Here is a tiny trained network, its code and every weight. The questions are about switching its units off for an input and a class, where a switched-off unit gives its printed mean instead of its output.

import numpy as np


def w(rows, s, z=0):
    codes = np.array(rows[::2]) - 128.0
    scale = np.full(codes.shape[1], s)
    scale[-1] = z or s
    return codes * scale


def f(y):
    return y / 2 * (1 + np.tanh(0.7978845608 * (y + 0.044715 * y**3)))


def log_softmax(a):
    a = a - a.max(-1, keepdims=True)
    return a - np.log(np.exp(a).sum(-1, keepdims=True))


def net(x, mask):
    res = np.array(x, float).reshape(1, 5) / 4 @ E
    y = f(res @ A[0][:, :-1].T + A[0][:, -1])
    res = res + np.where(mask, y, B[0][:, -1]) @ B[0][:, :-1]
    return log_softmax(res[-1] @ U[:, :-1].T + U[:, -1])


A, B = {}, {}
E = w([
[145,194,247,216,127,43,39,105,188,125,122],'x0',
[98,178,177,152,233,224,180,199,33,149,142],'x1',
[100,140,157,150,156,116,228,62,75,28,22],'x2',
[120,129,140,121,118,119,144,140,133,136,126],'x3',
[132,139,99,143,127,134,124,110,119,136,133],'x4',
],0.015)
A[0] = w([
[166,54,62,75,64,62,127,86,166,96,107,218],'N1',
[112,141,140,153,140,90,177,48,101,58,3,122],'N2',
[150,125,130,121,88,100,66,127,191,169,184,236],'N3',
[149,110,118,109,130,157,87,181,149,200,215,255],'N4',
[149,151,153,173,93,29,78,69,223,108,95,99],'N5',
[135,189,195,221,152,108,96,141,130,139,131,31],'N6',
],0.012,0.0075)
B[0] = w([
[69,98,165,112,66,124,98,25,163,115,146,246],'N1',
[100,101,159,193,112,204,192,147,141,129,136,236],'N2',
[148,125,89,134,175,33,74,165,112,117,91,237],'N3',
[164,176,155,93,89,194,3,158,109,87,205,252],'N4',
[207,168,137,216,153,193,150,209,92,191,169,244],'N5',
[22,98,162,66,67,106,59,21,196,72,113,191],'N6',
],0.011,0.027)
U = w([
[106,127,136,61,68,72,58,72,186,101,156,253],'0',
[190,141,136,162,115,234,142,223,109,142,186,93],'1',
[46,76,155,155,86,124,168,38,188,107,79,200],'2',
[79,130,87,98,247,156,242,162,17,84,33,64],'3',
[224,144,104,165,177,25,101,195,142,154,111,18],'4',
],0.011,0.0027)

Each question gives the input, the list of numbers given to net, and the class t.
The units are the neurons (one row each of A and B). Each row of codes is followed by its name. A weight is (code - 128) times the scale printed after its matrix; where a second scale follows, it is the last column's (A, B and U).
mask holds one flag per neuron, in row order. A switched-off neuron (its flag False) gives its mean, the last column of its row in B, instead of its output. The means were averaged over made-up inputs and are rounded, as every weight is.
A unit's drop is (log p(t) with every unit on - log p(t) with that unit switched off) / (log p(t) with every unit on - log p(t) with every unit switched off).
The circuit of an input: a set's keep is (log p(t) with only the set's units on - log p(t) with every unit switched off) / (log p(t) with every unit on - log p(t) with every unit switched off). Starting from all 6 units, units are removed one at a time, each time the one whose removal leaves the highest keep (on an exact tie, the one counted first), for as long as the keep stays at least 0.8.
units of the circuit, in order: the units of the circuit, biggest drop first
most important unit: the unit with the biggest drop
k most important neurons: the k neurons with the biggest drops, biggest first
drop when u is switched off: that unit's drop, to one decimal
input [1,-7,-7,4,1], class 4: units of the circuit, in order : N3
input [2,0,-2,-1,-3], class 4: units of the circuit, in order : N1; N2
input [4,0,-3,-3,-2], class 4: units of the circuit, in order : N1; N3
input [3,-1,-1,0,3], class 4: 2 most important neurons : N2; N1
input [2,1,-7,1,-2], class 0: 3 most important neurons : N5; N4; N2
input [1,0,-5,5,-2], class 4: 2 most important neurons : N1; N3
input [-6,6,2,-5,7], class 3: 2 most important neurons : N4; N5
input [0,-1,-3,8,8], class 0: 2 most important neurons : N5; N2
input [1,0,7,2,-7], class 1: 2 most important neurons : N1; N6
input [-3,3,7,7,-8], class 3: 4 most important neurons : N4; N1; N5; N6
input [1,6,-1,1,1], class 0: 3 most important neurons : N5; N2; N6
input [1,-8,-4,-6,7], class 4: 3 most important neurons : N5; N3; N6
input [-5,3,1,-3,-2], class 3: units of the circuit, in order : N4; N1
input [-6,4,8,-8,-1], class 3: most important unit : N4
input [1,4,-8,0,5], class 0: 2 most important neurons : N5; N2
input [3,4,1,-6,-3], class 2: 2 most important neurons : N4; N3
input [2,0,-6,4,-1], class 4: 2 most important neurons : N3; N1
input [-3,7,4,1,3], class 3: drop when N6 is switched off : 0.0
input [6,-7,3,-3,-8], class 1: drop when N5 is switched off : 2.9
input [-1,4,3,1,3], class 3: units of the circuit, in order : N4
input [7,-2,8,-5,3], class 1: drop when N5 is switched off : 3.6
